Below is a small trained network, with its code and all its weights. Each question gives an input and a class and asks what happens when units are switched off, that is, made to give their printed mean instead of their output.

import numpy as np


def w(rows, s, z=0):
    codes = np.array(rows[::2]) - 128.0
    scale = np.full(codes.shape[1], s)
    scale[-1] = z or s
    return codes * scale


def norm(h):
    return h / np.sqrt((h * h).mean(-1, keepdims=True) + 1e-5)


def f(y):
    return y / 2 * (1 + np.tanh(0.7978845608 * (y + 0.044715 * y**3)))


def log_softmax(a):
    a = a - a.max(-1, keepdims=True)
    return a - np.log(np.exp(a).sum(-1, keepdims=True))


def net(x, mask):
    res = np.array(x, float).reshape(1, 4) / 4 @ E
    u = 0
    for l in range(4):
        y = f(norm(res) @ A[l][:, :-1].T + A[l][:, -1])
        res = res + np.where(mask[u : u + 7], y, B[l][:, -1]) @ B[l][:, :-1]
        u += 7
    return log_softmax(norm(res)[-1] @ U[:, :-1].T + U[:, -1])


A, B = {}, {}
E = w([
[143,238,176,132,50],'x0',
[88,60,112,254,19],'x1',
[29,251,209,120,138],'x2',
[214,195,141,181,179],'x3',
],0.00041)
A[0] = w([
[111,121,142,171,47,113],'L0N1',
[205,90,108,225,121,116],'L0N2',
[35,127,174,48,152,29],'L0N3',
[204,98,99,104,137,49],'L0N4',
[127,199,138,102,138,72],'L0N5',
[146,114,184,69,202,6],'L0N6',
[172,180,124,61,255,42],'L0N7',
],0.0026,0.0015)
B[0] = w([
[116,116,98,135,4,209],'L0N1',
[28,74,88,167,188,255],'L0N2',
[46,141,49,63,209,69],'L0N3',
[143,127,87,30,197,74],'L0N4',
[128,193,205,170,158,93],'L0N5',
[90,100,116,128,74,24],'L0N6',
[112,121,149,145,19,208],'L0N7',
],0.0016,0.00047)
A[1] = w([
[61,153,143,104,164,1],'L1N1',
[143,124,158,128,145,156],'L1N2',
[165,119,112,190,81,94],'L1N3',
[252,103,72,44,164,4],'L1N4',
[145,225,185,131,134,8],'L1N5',
[83,73,82,169,14,22],'L1N6',
[89,47,72,154,139,79],'L1N7',
],0.0028,0.00098)
B[1] = w([
[89,98,79,81,135,46],'L1N1',
[134,172,89,134,73,152],'L1N2',
[89,197,132,127,109,196],'L1N3',
[199,85,34,25,4,174],'L1N4',
[196,203,213,76,180,148],'L1N5',
[115,150,247,88,69,254],'L1N6',
[184,170,187,115,135,221],'L1N7',
],0.002,0.00055)
A[2] = w([
[163,220,180,90,169,41],'L2N1',
[5,123,65,65,224,67],'L2N2',
[116,139,178,102,99,44],'L2N3',
[162,14,89,218,201,6],'L2N4',
[38,150,180,181,164,137],'L2N5',
[27,38,81,123,110,141],'L2N6',
[75,197,181,108,43,50],'L2N7',
],0.0028,0.0014)
B[2] = w([
[188,182,212,116,180,143],'L2N1',
[39,208,73,82,31,100],'L2N2',
[152,83,154,161,117,102],'L2N3',
[59,98,201,83,237,97],'L2N4',
[171,131,71,57,94,255],'L2N5',
[144,253,138,93,121,182],'L2N6',
[120,44,132,154,152,196],'L2N7',
],0.0028,0.00083)
A[3] = w([
[214,220,227,72,222,4],'L3N1',
[192,199,229,92,147,49],'L3N2',
[215,204,174,200,140,96],'L3N3',
[40,25,35,172,109,93],'L3N4',
[83,68,179,183,7,29],'L3N5',
[23,87,230,116,252,101],'L3N6',
[214,86,10,52,119,69],'L3N7',
],0.0033,0.0024)
B[3] = w([
[192,170,246,28,100,190],'L3N1',
[213,169,206,45,188,162],'L3N2',
[86,180,66,103,227,255],'L3N3',
[242,224,236,86,160,171],'L3N4',
[42,25,218,168,66,230],'L3N5',
[254,13,174,246,205,130],'L3N6',
[228,12,72,84,61,230],'L3N7',
],0.0029,0.00081)
U = w([
[248,16,11,20,29,217],'0',
[12,9,244,238,10,251],'1',
[240,243,241,13,238,252],'2',
[242,5,243,237,254,172],'3',
[22,225,101,242,232,4],'4',
[13,239,16,9,23,135],'5',
],0.0035,0.0032)

Each question gives the input, the list of numbers given to net, and the class t.
The units are the neurons (one row each of A and B). Each row of codes is followed by its name. A weight is (code - 128) times the scale printed after its matrix; where a second scale follows, it is the last column's (A, B and U).
mask holds one flag per neuron, layer by layer. A switched-off neuron (its flag False) gives its mean, the last column of its row in B, instead of its output. The means were averaged over made-up inputs and are rounded, as every weight is.
A unit's drop is (log p(t) with every unit on - log p(t) with that unit switched off) / (log p(t) with every unit on - log p(t) with every unit switched off).
The circuit of an input: a set's keep is (log p(t) with only the set's units on - log p(t) with every unit switched off) / (log p(t) with every unit on - log p(t) with every unit switched off). Starting from the 12 units with the biggest drops (on a tie, the unit counted first), units are removed one at a time, each time the one whose removal leaves the highest keep (on an exact tie, the one counted first), for as long as the keep stays at least 0.8.
circuit, biggest first: the units of the circuit, biggest drop first
unit that matters most: the unit with the biggest drop
k most important neurons: the k neurons with the biggest drops, biggest first
k most important neurons of layer l: the k neurons of layer l with the biggest drops, biggest first
drop of u: that unit's drop, to one decimal
input [-3,-3,4,0], class 5: most important neuron	L0N3
input [-3,3,-6,-4], class 3: circuit, biggest first	L2N4, L3N6
input [-5,-8,0,7], class 0: circuit, biggest first	L1N4, L3N7
input [-1,-8,5,-5], class 5: circuit, biggest first	L2N2, L1N6
input [-4,-8,1,-1], class 5: 3 most important neurons	L2N2, L0N3, L0N6
input [-7,7,-1,-1], class 3: 2 most important neurons	L2N4, L3N6
input [8,3,-2,3], class 4: 4 most important neurons of layer 0	L0N7, L0N6, L0N1, L0N5
input [7,6,7,3], class 4: 2 most important neurons of layer 2	L2N4, L2N6
input [-5,-1,-1,-6], class 5: 2 most important neurons	L2N6, L2N2
input [-4,6,-4,-1], class 3: 4 most important neurons	L2N4, L0N7, L0N2, L3N6
input [-1,4,-7,-6], class 1: 3 most important neurons	L1N6, L2N5, L2N6
input [-5,4,-8,-8], class 3: 3 most important neurons	L2N4, L2N5, L0N7
input [-5,1,4,2], class 5: 2 most important neurons	L2N2, L2N5
input [8,5,-1,6], class 4: unit that matters most	L3N3
input [0,4,4,6], class 4: 4 most important neurons of layer 0	L0N4, L0N1, L0N2, L0N3
input [6,7,2,8], class 4: 2 most important neurons of layer 0	L0N7, L0N6
input [3,6,4,7], class 4: 2 most important neurons of layer 3	L3N3, L3N4
input [5,5,1,5], class 4: 2 most important neurons of layer 1	L1N4, L1N5
input [-4,-8,5,-5], class 5: drop of L2N2	0.5
input [-5,-7,4,-5], class 5: circuit, biggest first	L2N2
input [-2,-7,5,-6], class 5: drop of L2N2	0.5
input [8,4,-4,2], class 1: drop of L1N6	0.1
input [-1,-2,1,-8], class 5: drop of L2N2	0.1
